Each row was made from one path, in order. Every step used is in the known rows, and no mark comes twice. Write each row's path.
Known rows:
rovip-poda-sefu-rele: [-1.82  1.81  2.40 -0.88  2.32  0.50  3.07  2.57 -0.34  0.41  0.60  0.29
 -0.07 -1.46 -3.43 -0.67  2.01 -1.62  2.00  0.30  0.15  1.01 -4.68 -0.29
 -1.36  1.93 -2.84  0.73 -0.23 -0.92  2.11  1.20  1.33  1.39  1.50  0.00
 -2.61 -1.71 -3.27  0.78  3.23  2.38  1.52]
rele-sefu-gotiz-nekud: [ 2.01  1.51 -0.08  1.95  1.85  1.00  0.47  2.55 -0.26  1.00  3.10  1.84
 -0.98 -2.65 -2.86 -0.75 -0.40  3.98  2.96  1.34 -0.31 -0.10 -1.77 -2.70
  0.01  1.51 -3.10 -0.44  0.73 -2.06  0.51  1.84 -0.77  1.91 -2.40  0.36
 -0.36 -2.02  0.00  0.97  2.13  2.88 -0.11]
gotiz-nekud-rilut-rele: [-2.30 -4.14  0.94  0.09  0.07  1.13 -0.12  2.13 -0.27  0.59  3.62  0.13
  1.13  0.46 -2.67  0.08  1.40  6.68  2.50  0.12 -0.05  0.13 -0.22 -0.35
 -1.55  1.04 -2.19 -2.25  1.35 -1.71 -0.69  0.64 -3.41  2.40 -4.00  0.83
  0.18 -1.37 -1.44  1.03  3.02  1.02  2.05]
sefu-nekud-kideg-rele: [-1.78  1.00  1.76 -2.13 -1.89 -2.46  1.80  1.19 -1.42  0.76  0.88  1.82
 -0.17 -1.53 -2.62 -0.29  1.72  2.11 -0.10  1.01  2.67 -0.03  1.90 -0.75
 -0.69 -0.25 -1.39 -2.02  0.90 -0.25  0.39  1.74 -4.51  2.20 -2.49  1.70
  0.13  0.04  0.48  1.43  2.02  2.28  1.97]
poda-kideg-sefu-gotiz-nekud-rilut: [ 0.64  1.80  0.27  1.94 -2.38 -1.73  1.23  1.45  0.85  0.19  2.14  2.22
 -0.31  0.60 -2.47  0.23  4.05  3.58  0.34  0.23 -2.40  0.85 -3.29 -0.44
  0.25 -1.40 -2.73 -1.61  0.59 -1.20 -0.84  0.87 -3.53  3.98 -1.08 -1.65
  0.91 -1.12 -0.79  0.93  1.78 -0.23  0.53]
sefu-nekud-rovip-poda-kideg-rele: [-3.06 -0.12  3.31 -1.36 -0.84 -0.92  1.08  2.10 -2.18  1.10 -1.25  1.51
  0.53 -1.73 -2.85 -0.95  0.82 -1.74 -2.49 -2.57  1.19  0.96 -2.74 -1.05
 -0.70  0.53 -1.37 -1.22  1.13  1.02  0.62  0.57 -3.26  3.84 -1.88  3.19
 -0.10 -0.66 -2.52  0.30  0.56  2.24  1.07]
gaki-kideg-sefu-nekud-rilut: [ 1.77 -3.44  1.42  1.60 -4.07 -4.74  0.37  1.09 -0.24 -0.67  1.98 -1.36
 -0.54 -0.91 -3.70 -0.83  6.06 -2.23 -1.82 -0.01  0.00  0.64  1.04  0.77
 -0.16  0.10 -2.17 -1.16  1.21 -0.87 -1.01  1.56 -3.41  1.13 -3.07 -2.11
 -0.60  0.24 -0.45 -0.24  1.65 -0.50  1.01]
gaki-gotiz-nekud-rilut-rovip-poda-rele: [-0.75 -1.32 -0.22  2.69  2.33  2.16 -0.01  2.91 -1.10  0.24  1.71  0.44
  3.10  1.82 -0.92 -0.18  2.22  1.14  2.00  0.47  1.54  0.71 -2.14 -2.53
 -0.62  1.74 -2.56 -3.06  0.08 -1.21 -0.62  0.72 -1.28  2.38  2.11  0.92
 -0.71 -2.27 -1.11 -0.33  3.02 -0.41  1.84]
rilut-gotiz-nekud-sefu-gaki: [ 3.08  2.17  0.63 -1.66  0.99 -1.78  1.04  2.31  0.03  0.97  2.26 -1.77
 -2.44 -0.65 -2.24 -0.90  1.31  6.82  0.43  1.95  1.61  0.76  1.46 -0.85
  0.31 -0.71 -3.60 -1.36  0.56 -0.11 -2.30  0.71 -1.11 -1.85 -5.01  2.02
  1.02 -0.09 -0.05  2.85  2.33  1.37  0.52]
rovip-rilut-nekud-sefu-kideg-rele: [ 2.57 -2.01  0.13 -2.18 -1.61  0.29  1.74  1.81  1.02  0.50  0.46 -1.61
  0.32 -0.42 -1.75 -0.30 -0.72  0.68 -3.73 -2.48  0.83  0.12  2.14 -0.73
 -0.19 -4.20 -1.84 -3.04  0.11  1.91  0.20  1.09 -2.00 -1.21 -4.19  1.80
  0.62 -1.98 -2.14  1.12  1.57  0.32  1.15]
gaki-nekud-kideg-rele: [-2.02 -0.43  2.28 -1.20 -1.29 -1.85  0.72  1.03 -1.11  0.07  0.75  2.05
 -1.56 -0.76 -2.90 -0.14  1.92  1.56 -0.65 -0.83  0.47 -0.32  1.84 -0.10
  0.19 -1.23 -0.62 -3.08  0.72 -2.80  0.60  1.01 -1.67  1.73 -2.66  1.38
 -0.45  0.71  0.81  1.16  2.25  1.90  1.73]
rovip-gotiz-nekud-gaki: [-0.82  1.21  0.73  2.79  4.35 -1.36  1.69  3.25  0.29  0.89  1.24  2.85
 -2.38 -1.84 -0.82 -1.68 -4.44  6.55  1.40  0.41  0.43  0.41  1.35 -3.16
  1.37 -0.69 -3.09 -0.96  0.35  1.02  0.37  0.81  1.54 -1.71 -6.32  0.69
  0.18 -1.29 -1.66  1.51  2.36  2.77  0.70]
kideg-sefu-gaki-nekud-gotiz: [ 2.43  2.30  1.19 -0.63 -1.49 -2.76  1.07  0.39  2.86 -0.12  1.26 -1.16
 -4.27 -1.09 -3.26 -0.81  4.02  5.39  1.46  2.05  1.52  1.52  0.90  0.95
  2.49 -0.01 -2.36 -1.25  0.71 -1.15 -2.75  0.79  3.36 -2.13 -3.78 -0.21
 -0.61  0.11 -0.78  2.81  2.05  0.76  0.58]
poda-sefu-rovip-gotiz: [-0.10  4.27  0.71  0.72 -1.16 -2.77  2.14  2.20 -0.88 -0.26  0.28  1.69
 -1.53 -5.06 -2.01 -1.01 -2.26 -0.51 -0.82  1.46  0.08  0.66 -3.66 -2.23
 -1.79  0.39 -2.83  0.33  0.49 -0.37  2.73  0.89 -2.50 -0.72 -0.53 -2.29
 -2.65  0.42 -2.52  0.48  4.27  3.58  1.49]
poda-kideg-sefu-rovip-nekud-gotiz: [ 3.31  5.12  1.13 -1.44 -2.28 -4.75  2.81  1.11  2.72 -0.84  0.74  0.94
 -1.69 -2.45 -3.99  0.10  3.56  5.24 -2.84  2.47  0.16  1.41 -6.12 -0.24
  0.77 -0.36 -3.17  2.09  0.83  0.53 -0.31  0.68 -4.24 -0.36 -3.99 -3.09
 -2.85  0.62 -1.67  1.86  1.55  1.55  1.16]
nekud-sefu-kideg-rele: [ 0.93 -0.22  2.11 -1.80 -3.67 -1.77  2.50  1.34  1.54 -0.32  0.86 -1.71
  0.76 -1.70 -3.28  0.13  2.86 -0.46 -2.35 -0.15  2.71 -0.01 -0.30  0.79
 -0.78 -1.91 -2.32 -1.67  0.40  0.23 -0.11  0.96 -2.75 -0.29 -2.44 -0.11
 -0.69  0.30 -1.47  0.20  1.78  0.14  1.39]
rovip-poda-sefu-gotiz: [-0.73  3.76  1.50  1.43  2.74 -0.19  1.84  2.49 -1.56  0.24  0.24  1.06
 -1.51 -2.53 -2.91 -1.39  1.82 -1.00  1.38  0.17  0.32  1.44 -4.53 -2.04
 -0.80  0.03 -2.90  0.63 -0.04 -0.83  2.29  0.66  0.36  1.61  0.42 -0.11
 -0.85 -1.01 -3.20  0.43  3.82  3.21  0.44]
kideg-rele-sefu-gotiz-nekud-rovip: [ 1.15  0.73  0.06  0.21 -1.08  1.52  0.27  1.72 -1.17  1.03  1.42  0.96
  0.36 -2.21 -2.17 -0.13 -2.14  4.31 -0.65 -1.06  0.09 -0.89 -1.92 -3.06
 -0.46  1.96 -2.14 -1.50  1.80 -0.94  0.06  1.47  0.21  3.44 -1.83  1.49
  1.54 -1.06 -1.47  0.30  1.49  2.28  0.29]
sefu-rovip-gotiz-nekud-kideg: [-1.81  2.74 -0.64  1.27 -0.32 -2.77  2.14  1.88 -0.78 -0.55  1.80  4.60
 -0.91 -3.28 -0.66 -0.45 -3.01  2.46  0.17  1.40 -0.18 -1.11  2.88 -3.29
 -0.39  1.01 -2.49 -0.75  0.04 -0.29  0.82  1.66 -4.68  0.51 -4.12  0.20
 -0.96 -0.40  0.10  1.79  2.95  2.65  1.97]
sefu-nekud-rovip-poda-rele: [-2.04 -2.25  2.17  1.25  2.04  0.67  1.88  3.21 -1.33  0.62  0.11 -0.87
  0.78  0.29 -3.48 -1.18  0.45 -1.64  1.65 -0.33  2.23  0.35 -0.81 -1.71
 -1.19  3.97 -2.74 -0.35  0.32  0.87 -0.25  0.82 -0.99  2.38 -0.89  2.20
 -0.64 -1.70 -3.49  1.14  0.80  2.24  1.84]
kideg-rele-sefu-rovip-rilut: [ 0.12  0.68 -0.36 -2.32 -1.77 -0.57  1.02  1.80  0.17  0.28 -0.14  2.09
 -0.93 -4.78 -1.09 -0.83  1.72  2.77 -2.41 -0.40  0.17 -0.07 -1.80 -3.26
 -1.31  0.73 -1.18 -1.22  0.40 -1.52  1.49  2.20 -1.65 -1.36 -1.86 -0.15
 -1.79 -0.37 -1.54  0.79  1.47  4.08  1.40]
gaki-gotiz-nekud-kideg-rele-sefu-rovip-poda: [-1.29  3.10 -0.38 -1.20 -1.70 -0.34 -0.21  0.53 -1.31  0.22  1.42  3.86
  0.23 -2.95 -0.96 -0.26  1.26  0.76 -1.26 -0.52  0.74 -0.62  0.31 -4.05
  0.14  1.01 -0.89 -1.62  0.27 -1.73  0.27  2.15 -0.60  2.15 -1.11  1.35
 -1.16 -1.39  0.66 -0.53  1.85  1.78  0.79]
kideg-sefu-gotiz-nekud-rovip-poda-rele: [ 0.34  1.21 -0.01  2.69  1.91  1.65  2.12  2.12 -0.18  0.36  0.87 -0.37
 -0.23  1.31 -1.90 -0.35  0.09  2.32  0.35 -1.60 -1.20  0.66 -2.84 -2.35
 -0.28  3.50 -2.64 -0.38 -0.28  0.89 -1.73  0.99  1.93  2.76  0.51  0.99
  1.31 -2.95 -4.29  1.99  0.26  0.53  0.68]
gotiz-nekud-sefu-rovip-poda-kideg-rele: [-0.16  2.92  1.05 -3.23 -2.50 -2.92  1.24  1.38 -0.45  0.33  0.79  1.85
  0.08 -2.24 -1.80 -0.26  2.26 -0.31 -4.71 -1.74  0.26  0.20 -1.71 -1.26
 -0.72 -1.14 -1.56 -1.55  0.11  0.94 -0.68  0.80 -5.29  1.52 -2.18  1.74
 -1.62  0.39 -0.25 -0.31  1.36  0.49  0.93]
rele-sefu-gotiz-nekud-rovip: [ 0.74 -0.27  0.08  2.38  0.53  0.85  0.31  2.45 -0.35  0.59  2.26  1.12
  0.02 -2.23 -3.21 -0.56 -0.64  4.67  2.12  0.38 -0.15 -1.21 -0.60 -2.80
 -0.06  2.63 -3.36 -0.40  1.14 -1.59  0.33  1.10  0.46  2.98 -2.53  1.13
  1.27 -1.12 -1.45  0.55  2.01  2.73  0.22]
gaki-nekud-rilut-rele: [-1.32 -5.61  1.71  0.96 -0.75  0.20 -0.53  1.76 -0.99 -0.05  2.79 -0.33
 -0.34  0.36 -3.42 -0.30  2.46  2.59  2.51 -0.62 -0.58  0.64  0.22  0.38
 -1.23  0.62 -1.13 -3.11  1.25 -3.38 -0.15  0.26 -2.99  2.51 -2.56  1.22
 -1.11 -0.47 -1.32  0.75  2.79  1.48  2.12]
kideg-sefu-nekud-gaki: [ 1.34  1.04  1.04  0.25  0.38 -4.11  2.18  1.35  1.68  0.83  1.33 -0.29
 -3.00 -2.10 -3.05 -1.23  3.96  6.62  1.15  1.59  2.05  1.20  1.88 -0.17
  0.75 -0.14 -2.75 -0.71  0.09  1.53 -1.47  1.25  0.63 -1.83 -2.80  1.03
  0.37 -0.10 -1.63  1.89  1.34  1.88  0.65]
rovip-poda-rele-sefu-gaki-nekud: [ 1.77 -0.05  1.41  0.20  2.90  2.23  1.18  3.24  0.50  1.08  1.17 -0.74
 -1.55 -0.75 -3.18 -2.12  0.68 -2.76  4.17 -0.07  1.46  1.46 -1.76 -2.56
  0.05  3.05 -2.00 -1.01 -0.43 -1.87  0.40  1.81  3.99 -1.03  1.04  1.12
 -3.53 -2.77 -0.78  1.42 -0.06  3.38  0.35]
poda-rele-sefu-gaki-nekud-gotiz: [ 3.45  0.48  1.44 -1.48 -0.43  0.95  1.27  2.70  2.78  0.84  1.86 -1.92
 -0.93  0.92 -3.23 -1.17  0.50  1.58  5.44  3.69  2.84  0.80 -1.28 -0.92
  1.77  2.75 -3.04 -1.31  1.29 -2.35 -1.44  1.24  4.00 -1.54 -1.78 -1.36
 -3.58 -1.34  0.25  1.69  0.81  2.39  0.77]
rele-sefu-gaki-gotiz-nekud-rilut-rovip: [ 2.22  0.85 -1.43  1.14 -1.12 -0.03 -0.57  1.88  0.75  0.72  2.81  0.70
  1.86 -2.44 -1.64 -0.72  2.92  5.57  3.69  2.90  2.96  0.19  0.61 -2.90
  0.19  0.87 -3.14 -2.96  0.65 -1.91 -0.02  1.57  0.65  0.17  1.60  0.72
  0.21 -0.91  1.42 -0.13  3.62  1.04  0.67]
sefu-nekud-rilut-rele: [-1.06 -4.19  1.14  0.06 -1.35 -0.39  0.54  1.90 -1.28  0.66  2.91 -0.61
  1.10 -0.42 -3.15 -0.46  2.31  3.08  3.09  1.25  1.57  0.93  0.24 -0.30
 -2.10  1.65 -1.92 -2.07  1.43 -0.78 -0.37  0.97 -5.80  2.99 -2.39  1.49
 -0.51 -1.15 -1.70  0.99  2.53  1.82  2.32]
rovip-poda-sefu-gaki: [-1.83  3.96  2.22 -1.19  2.19 -0.97  2.11  2.48  0.30  0.69 -0.13  0.09
 -1.91 -3.42 -3.48 -2.01  2.63  0.77  2.06  0.77  2.50  1.73 -2.44 -1.42
 -0.56 -0.15 -3.13  0.54 -0.39  0.01  1.96  0.87  3.11 -1.79 -0.07  0.13
 -1.16 -0.53 -2.46  1.20  3.65  3.32  0.62]
rovip-poda-rele-sefu-nekud: [ 1.29 -1.14  1.54  0.52  2.84  2.34  1.03  3.56 -0.73  1.45  1.73 -1.18
  0.15 -0.41 -3.23 -1.66  1.98 -2.37  2.75  0.25  2.08  1.05 -3.68 -2.12
 -1.49  3.98 -2.39  0.40  0.12 -0.47  0.53  1.86 -0.71  1.46  0.05  0.83
 -3.01 -3.34 -1.98  0.57 -0.17  3.67  0.88]
kideg-rele-sefu-gotiz-nekud-gaki: [ 2.61  2.71 -0.40 -0.78  1.21  0.38  1.45  2.13  0.30  1.58  1.81  1.86
 -0.98 -2.16 -0.90 -0.90 -2.31  6.28  1.49  0.72  1.16  0.07 -0.27 -3.86
  1.07  0.05 -2.43 -1.92  1.32  0.11 -0.35  2.03  1.93 -0.06 -2.70  1.34
  0.15 -1.21 -0.11  0.59  1.27  2.68 -0.28]
poda-sefu-nekud-rovip-rilut: [-1.27 -1.19  1.94 -0.44 -1.05 -2.13  0.38  2.90 -0.60  0.90 -0.94 -0.06
 -1.07 -1.59 -3.38 -2.23  0.91  2.22  0.41 -0.03  0.28 -0.29  1.59 -1.50
 -0.53  1.03 -2.71 -0.67  0.87  1.52  2.05  0.14 -0.32  2.06 -0.79 -0.30
  1.44  0.49 -3.27  0.36  2.76  3.43  1.44]

Write each row's path:
[ 1.16 -2.42 -0.06  1.58 -1.44 -1.44  0.88  1.79 -0.65  0.39  0.95  0.71
  0.61 -0.49 -0.46 -1.37 -3.07  3.90 -0.12 -2.03 -4.39  1.01  1.43 -2.42
  1.04  2.21 -1.49 -2.08  0.60  0.52 -0.87  1.12  0.61  1.48 -2.54  0.07
  1.56 -2.57 -2.96  2.12  0.11  0.86  0.13]
gaki-kideg-sefu-gotiz-nekud-rovip-rilut-rele
[-1.67 -3.38  0.66  1.70  0.53  2.14 -1.72  2.55 -0.36  1.68  1.38  1.57
  1.33 -0.47 -1.74 -1.46 -2.09  8.49  2.84 -0.97 -2.00  0.27 -0.46 -3.29
  0.55  2.16 -1.52 -2.24  0.63 -1.77  0.77  0.30  3.18  2.75 -2.63  0.91
  1.49 -3.25 -2.85  0.64  1.15  2.90  0.55]
gaki-gotiz-nekud-rovip-rilut-rele-sefu
[ 0.32  1.79 -0.45 -0.52  0.07  1.24  1.02  2.22 -2.31  0.49  0.76  2.57
  2.55 -0.66  0.64  0.07  1.35 -0.18 -1.73 -1.74  0.17  0.92 -3.71 -2.75
 -1.01 -0.29 -1.63 -3.11  1.01  0.20  0.18  1.15 -6.17  4.20  1.75  2.83
 -0.15 -1.21 -0.59 -0.09  2.18  0.73  1.10]
sefu-gotiz-nekud-rilut-rovip-poda-kideg-rele
[ 0.93  2.00 -0.46  2.11 -0.30 -1.07  2.09  1.69 -0.39 -0.60  0.61  0.94
  1.42 -0.95 -0.65  0.04  8.15  0.72 -1.04 -0.91 -0.27  1.90 -6.03 -0.78
 -1.27 -0.14 -2.25 -1.05 -0.52 -1.05  0.30  0.54 -4.14  2.57  3.25  1.12
 -0.28 -1.12 -3.02  0.73  1.97  1.31  1.03]
nekud-rilut-rovip-poda-kideg-sefu-gotiz
[ 1.82  2.22 -1.76 -1.20 -1.76  0.14  1.72  1.09 -1.75  0.47  1.65  1.97
  0.34 -3.61 -0.13  0.43 -3.95  1.08 -3.22 -1.15  0.66 -0.48 -1.39 -3.51
 -1.86 -0.78 -1.24 -1.47  0.84 -0.84  1.83  2.21 -3.18 -0.16 -3.18  1.70
 -1.74 -2.17 -0.87  1.14  2.09  3.73  1.52]
rilut-nekud-kideg-rele-sefu-rovip-gotiz
[ 1.64  4.20  0.00 -1.90 -1.53 -1.60  1.93  2.52  0.58  1.41  0.64  3.93
 -0.33 -3.83  0.61 -1.07 -5.42  2.55 -1.52 -0.13 -0.26  0.38 -2.48 -4.29
  0.41 -0.22 -1.95 -1.52  1.27  1.06  0.88  1.78 -1.42 -1.03 -2.82 -0.25
 -2.90 -0.95 -0.01  0.06  0.23  3.50  0.19]
poda-kideg-rele-sefu-rovip-gotiz-nekud-gaki
[-0.27 -2.22  1.70  2.18  0.25  4.17  0.52  3.16  1.22  0.48  1.21 -0.58
  2.68  0.78 -3.01 -0.82 -1.91 -3.37  3.15 -0.75  0.63 -0.45 -1.39 -2.90
  0.64  3.63 -3.12 -0.79  0.41 -0.40 -0.05  1.21  3.60  2.37  0.27 -0.39
 -1.42 -3.88 -2.41 -0.64 -0.12  0.48  0.32]
gaki-gotiz-nekud-rovip-poda-rele-sefu-kideg
[ 4.00 -0.02  1.12 -1.51  0.90 -2.30  3.02  2.08  0.80  0.48  2.17 -1.03
 -1.40  0.56 -0.61 -0.24 -0.99  3.27  0.31  1.01 -2.42  1.08  0.78 -0.19
  1.98  1.41 -3.15 -1.26  1.24 -0.20 -3.05  2.15  2.07 -2.88 -4.10  0.06
 -1.82 -1.59 -0.32  2.81  0.19 -0.28  0.08]
rilut-gotiz-nekud-gaki-kideg-sefu-rele
[-1.59  6.86  1.42 -3.14 -3.24 -2.37  1.18  0.74  0.04  1.53  0.41  2.68
  0.04 -1.29 -2.15 -0.85 -1.79  4.32  2.06  2.47  1.93  0.75  1.25 -2.23
  1.33 -2.29 -2.06 -3.10  0.73 -0.07  1.04  1.33  2.87  1.06  0.95 -1.25
  0.90 -0.18  1.70  0.68  3.87  0.69  0.63]
poda-sefu-gaki-gotiz-nekud-kideg-rele
[ 1.17  0.61  0.43 -1.56 -2.92  2.03 -0.43  1.43 -0.70  0.04  0.69 -0.86
  2.78 -0.81 -0.44 -0.23  1.04 -3.53 -1.68 -1.54  1.73  0.28 -1.14 -1.79
 -0.84 -0.61 -1.83 -3.22  1.46  1.39  0.75  1.00 -1.69  2.61  4.22 -0.02
 -0.53 -0.97 -1.19 -2.24  3.71 -1.22  1.10]
gaki-gotiz-nekud-rilut-rovip-poda-sefu-kideg-rele
[ 0.09  0.28 -0.05  1.91  1.15  2.68  0.14  2.85  0.63  1.01  1.91  0.56
  1.31  1.47 -2.25 -1.42  1.38  0.23  4.45  1.09  1.77  1.00 -1.87 -4.15
  0.53  1.87 -2.81 -1.71 -0.01 -1.49 -0.42  1.70  4.16  1.45  0.43 -0.89
 -1.02 -3.57 -0.73 -0.22  1.30  0.73  0.63]
rovip-poda-rele-sefu-gaki-gotiz-nekud-rilut
[ 4.46 -0.72 -0.97 -0.53  1.30 -0.44  1.63  2.70 -0.73  1.31  0.18  1.29
  0.05 -1.78  0.27 -1.72 -4.73  0.76 -1.09 -1.53 -0.79  0.94  1.14 -4.70
  2.14 -2.86 -1.86 -2.95  1.14  0.19  1.16  2.30  3.17 -2.80 -4.82  1.09
 -0.80 -2.59 -0.54  0.55  0.76  2.72 -0.79]
rovip-rilut-nekud-gaki-kideg-rele-sefu-gotiz
[ 2.43  2.51  1.25 -1.55 -0.26 -1.84  1.21  1.57  0.86  0.57  0.75 -1.11
  0.02 -0.92 -1.14 -0.60  6.91  2.61 -1.04  0.84  2.21  2.14 -4.18  1.13
  0.49  1.46 -2.40 -0.02  0.60  1.30 -1.80  0.35 -3.79  0.90 -0.21  1.94
 -1.68 -1.15 -2.10  1.48  0.97  1.66  0.80]
rilut-rovip-poda-kideg-sefu-nekud-gotiz
[-2.64  3.36  2.60 -0.39 -1.54 -0.04  0.89  1.72 -0.32  1.33 -1.71  2.37
  1.37 -2.75 -2.57 -1.27  1.01  0.32  0.05 -1.21  1.67  1.92 -5.62 -2.98
  0.92 -0.39 -1.61 -1.48  0.29 -1.65  1.58  0.73  4.64  1.61  0.18  1.19
 -0.41 -1.84 -2.04 -0.16  0.67  2.63 -0.21]
nekud-rovip-poda-kideg-rele-sefu-gaki-gotiz
[ 0.55  3.40 -0.16 -6.17 -2.61 -0.93  0.76  1.80 -1.60  0.66 -0.17  1.49
 -1.66 -0.88  1.03 -0.52 -1.05  3.85 -3.11  0.02 -1.70 -0.69  1.50 -2.87
 -0.85 -0.35 -1.56 -2.15  1.58  0.39  0.39  1.41 -3.85  0.06 -1.65 -0.34
 -0.04  0.64 -0.42  1.92  2.54  2.97  1.74]
poda-sefu-rovip-rilut-gotiz-nekud-kideg-rele
[-0.38  5.44 -0.11 -2.69 -3.49 -2.29  1.72  1.28 -1.46  0.33  0.63  3.01
 -0.47 -2.96  0.04 -0.40 -4.54  0.82 -2.73  0.10 -0.19 -0.70 -0.10 -3.05
 -1.35 -0.05 -1.57 -1.38  1.16  1.16  1.85  1.52 -3.58  1.42 -0.50 -1.50
 -1.08  0.36 -0.35  0.37  3.31  2.45  1.77]
poda-sefu-rovip-gotiz-nekud-kideg-rele
[ 2.67  0.27  1.43 -1.00  1.95  2.31  0.99  2.92  1.84  0.67  1.22 -1.84
 -1.45  1.09 -2.55 -1.81  1.52 -1.04  4.30  1.56  2.73  1.22 -1.86 -1.86
  1.69  3.33 -2.56 -0.44  0.67 -1.62 -1.38  1.18  5.02 -1.20 -1.79  0.17
 -3.70 -2.39 -1.20  1.38  0.23  2.75  0.58]
rovip-poda-rele-sefu-gaki-nekud-gotiz
[ 3.04 -1.82 -0.02  0.53 -3.26 -0.23 -0.38  1.85 -1.59  0.09  2.50  0.83
  1.43 -0.97 -1.58 -0.48 -0.31 -2.59 -1.51 -0.87 -0.93 -0.48 -1.09 -2.90
  0.13  0.25 -1.87 -2.32  2.42 -2.28  0.13  2.35 -2.03  2.91 -2.99 -1.80
 -0.82 -0.88  1.12 -1.53  1.56  0.29  0.11]
gaki-kideg-rele-sefu-gotiz-nekud-rilut
[ 0.71 -4.14  0.68  0.97 -3.13  3.09 -0.79  1.82  1.25  0.51  4.03 -0.28
  3.02  0.07 -2.65 -0.09 -0.05  1.36  4.61  0.80 -0.02  0.09 -0.29 -1.47
 -0.30  1.33 -2.28 -2.50  1.52 -2.02 -0.18  1.38 -1.16  3.00 -1.22 -1.09
 -1.28 -3.35 -0.60 -0.78  1.66  0.10  0.84]
gaki-gotiz-nekud-rilut-rele-sefu-kideg
[ 0.42  1.93  1.30 -0.72 -2.35  0.83  0.71  2.21 -0.67  1.54  0.83  2.32
  1.57 -1.56 -2.26 -0.11 -2.16  2.74 -0.35 -1.00 -1.02 -0.24 -4.38 -2.41
  0.00  0.73 -2.21 -1.72  1.82 -1.17  0.77  1.05 -1.27  4.49 -1.04  0.63
  0.39 -1.21 -0.64  0.06  0.56  2.29 -0.10]
poda-kideg-rele-sefu-gotiz-nekud-rovip
[-0.06  0.57  1.95 -1.09  1.27  1.52  2.11  2.16 -0.55  0.81  0.65 -0.26
 -0.46  1.53 -1.38  0.44  1.41  2.46 -1.51 -2.49 -3.66  1.13 -5.18  0.23
 -0.25  2.86 -2.50  0.03  0.57 -0.32 -2.03  0.71 -0.28  3.02 -1.33  2.54
 -0.12 -2.99 -3.83  3.00 -0.56  0.77  0.75]
rilut-gotiz-nekud-rovip-poda-kideg-sefu-rele
[ 2.76  0.47 -0.29  2.53 -0.65 -1.12  0.62  1.40 -1.11 -0.66  0.85  0.83
 -0.40 -0.35 -0.95 -0.41  6.84 -2.06 -0.98 -2.12 -1.77  1.76 -3.50 -0.60
 -0.41 -0.04 -1.27 -2.41 -0.21 -1.55 -0.16  0.43 -4.02  3.55  3.97  1.97
 -0.88 -0.80 -1.65  0.39  1.45  0.83  0.68]
gaki-nekud-rilut-rovip-poda-kideg-sefu-gotiz
[-0.97  2.34 -0.46 -1.22 -0.46 -1.05  2.82  1.33  1.24 -0.39  1.88  1.17
 -0.21  0.22 -1.39  0.16  3.52  1.63 -0.02  0.23 -0.14 -0.32  0.45 -1.61
 -0.93  3.03 -2.19 -0.33 -1.01  0.32 -1.65  1.91 -1.65  0.13  0.25  0.02
 -1.61 -1.68 -1.28  2.18  0.59  0.84  1.87]
gotiz-nekud-kideg-sefu-rovip-poda-rele
